Below are the code and all the weights of a small trained network. Each question names an input and a class and asks about switching units off, where a switched-off unit gives its printed mean instead of its output.

import numpy as np


def w(rows, s, z=0):
    codes = np.array(rows[::2]) - 128.0
    scale = np.full(codes.shape[1], s)
    scale[-1] = z or s
    return codes * scale


def f(y):
    return y / 2 * (1 + np.tanh(0.7978845608 * (y + 0.044715 * y**3)))


def log_softmax(a):
    a = a - a.max(-1, keepdims=True)
    return a - np.log(np.exp(a).sum(-1, keepdims=True))


def net(x, mask):
    res = np.array(x, float).reshape(1, 4) / 4 @ E
    y = f(res @ A[0][:, :-1].T + A[0][:, -1])
    res = res + np.where(mask, y, B[0][:, -1]) @ B[0][:, :-1]
    return log_softmax(res[-1] @ U[:, :-1].T + U[:, -1])


A, B = {}, {}
E = w([
[207,118,196,163,69,144,203,226],'x0',
[202,133,148,113,189,47,42,190],'x1',
[158,119,140,126,33,143,42,104],'x2',
[117,1,182,84,124,100,145,98],'x3',
],0.0092)
A[0] = w([
[114,120,120,127,151,126,110,100,6],'N1',
[123,100,125,127,143,124,141,136,4],'N2',
[121,83,129,115,126,121,123,132,33],'N3',
[131,126,127,132,91,132,91,114,3],'N4',
[166,89,140,122,172,91,51,153,71],'N5',
[122,184,112,136,117,144,117,139,17],'N6',
[135,91,133,120,43,134,55,109,102],'N7',
[116,6,151,105,135,109,123,93,147],'N8',
[78,101,109,112,173,127,67,54,79],'N9',
[131,81,142,129,122,123,126,109,20],'N10',
[159,89,159,128,77,137,170,191,31],'N11',
[93,105,114,130,71,164,173,69,95],'N12',
[136,120,141,126,154,121,101,148,8],'N13',
[122,205,113,120,120,141,101,124,132],'N14',
[105,126,134,128,109,149,148,101,22],'N15',
[103,98,122,122,216,119,184,138,57],'N16',
],0.022,0.006)
B[0] = w([
[187,183,93,96,102,75,161,106,150],'N1',
[186,252,83,100,151,93,151,119,130],'N2',
[163,216,97,141,126,106,135,139,145],'N3',
[162,209,116,95,152,110,176,72,153],'N4',
[47,124,112,72,113,98,110,165,218],'N5',
[163,183,92,150,136,148,106,137,166],'N6',
[115,141,172,116,190,159,169,52,237],'N7',
[128,143,108,197,126,196,105,172,241],'N8',
[213,63,140,135,92,70,128,127,250],'N9',
[158,238,75,131,101,138,151,127,151],'N10',
[206,73,125,133,97,68,121,114,250],'N11',
[56,121,117,76,121,90,102,170,239],'N12',
[130,208,98,71,114,87,147,133,144],'N13',
[131,133,124,181,117,173,130,161,203],'N14',
[122,186,115,71,130,91,128,140,159],'N15',
[108,154,170,110,173,163,160,44,196],'N16',
],0.032,0.016)
U = w([
[188,105,122,138,96,79,128,106,92],'0',
[90,146,106,87,121,94,110,147,81],'1',
[152,170,92,181,124,152,114,140,140],'2',
[134,146,146,123,166,128,163,60,114],'3',
[76,8,179,185,134,167,89,139,254],'4',
],0.016,0.0066)

Each question gives the input, the list of numbers given to net, and the class t.
The units are the neurons (one row each of A and B). Each row of codes is followed by its name. A weight is (code - 128) times the scale printed after its matrix; where a second scale follows, it is the last column's (A, B and U).
mask holds one flag per neuron, in row order. A switched-off neuron (its flag False) gives its mean, the last column of its row in B, instead of its output. The means were averaged over made-up inputs and are rounded, as every weight is.
A unit's drop is (log p(t) with every unit on - log p(t) with that unit switched off) / (log p(t) with every unit on - log p(t) with every unit switched off).
The circuit of an input: a set's keep is (log p(t) with only the set's units on - log p(t) with every unit switched off) / (log p(t) with every unit on - log p(t) with every unit switched off). Starting from the 12 units with the biggest drops (on a tie, the unit counted first), units are removed one at a time, each time the one whose removal leaves the highest keep (on an exact tie, the one counted first), for as long as the keep stays at least 0.8.
units of the circuit, in order: the units of the circuit, biggest drop first
top k neurons: the k neurons with the biggest drops, biggest first
drop when u is switched off: that unit's drop, to one decimal
input [5,8,3,-4], class 1: units of the circuit, in order	(N5)
input [-3,-2,2,-1], class 4: top 2 neurons	(N11 N10)
input [-5,-3,8,7], class 3: top 3 neurons	(N7 N4 N14)
input [2,7,-1,-7], class 1: top 3 neurons	(N5 N8 N13)
input [-2,-7,-7,0], class 1: top 3 neurons	(N12 N7 N15)
input [3,-3,-1,-4], class 2: top 2 neurons	(N9 N5)
input [2,7,6,8], class 2: top 3 neurons	(N8 N12 N10)
input [-6,-7,4,4], class 1: top 2 neurons	(N12 N11)
input [-3,-1,-3,-1], class 4: top 4 neurons	(N11 N7 N4 N10)
input [0,3,8,-6], class 3: top 2 neurons	(N7 N8)
input [6,6,-8,-3], class 3: top 2 neurons	(N16 N9)
input [3,-6,-8,3], class 3: top 2 neurons	(N16 N5)
input [6,-7,4,5], class 1: top 2 neurons	(N12 N9)
input [-8,-5,-4,-5], class 0: units of the circuit, in order	(N9)
input [-3,-7,-7,7], class 1: drop when N14 is switched off	0.5
input [5,-8,-7,0], class 1: drop when N7 is switched off	0.9
input [-1,-4,-7,1], class 3: drop when N16 is switched off	5.4
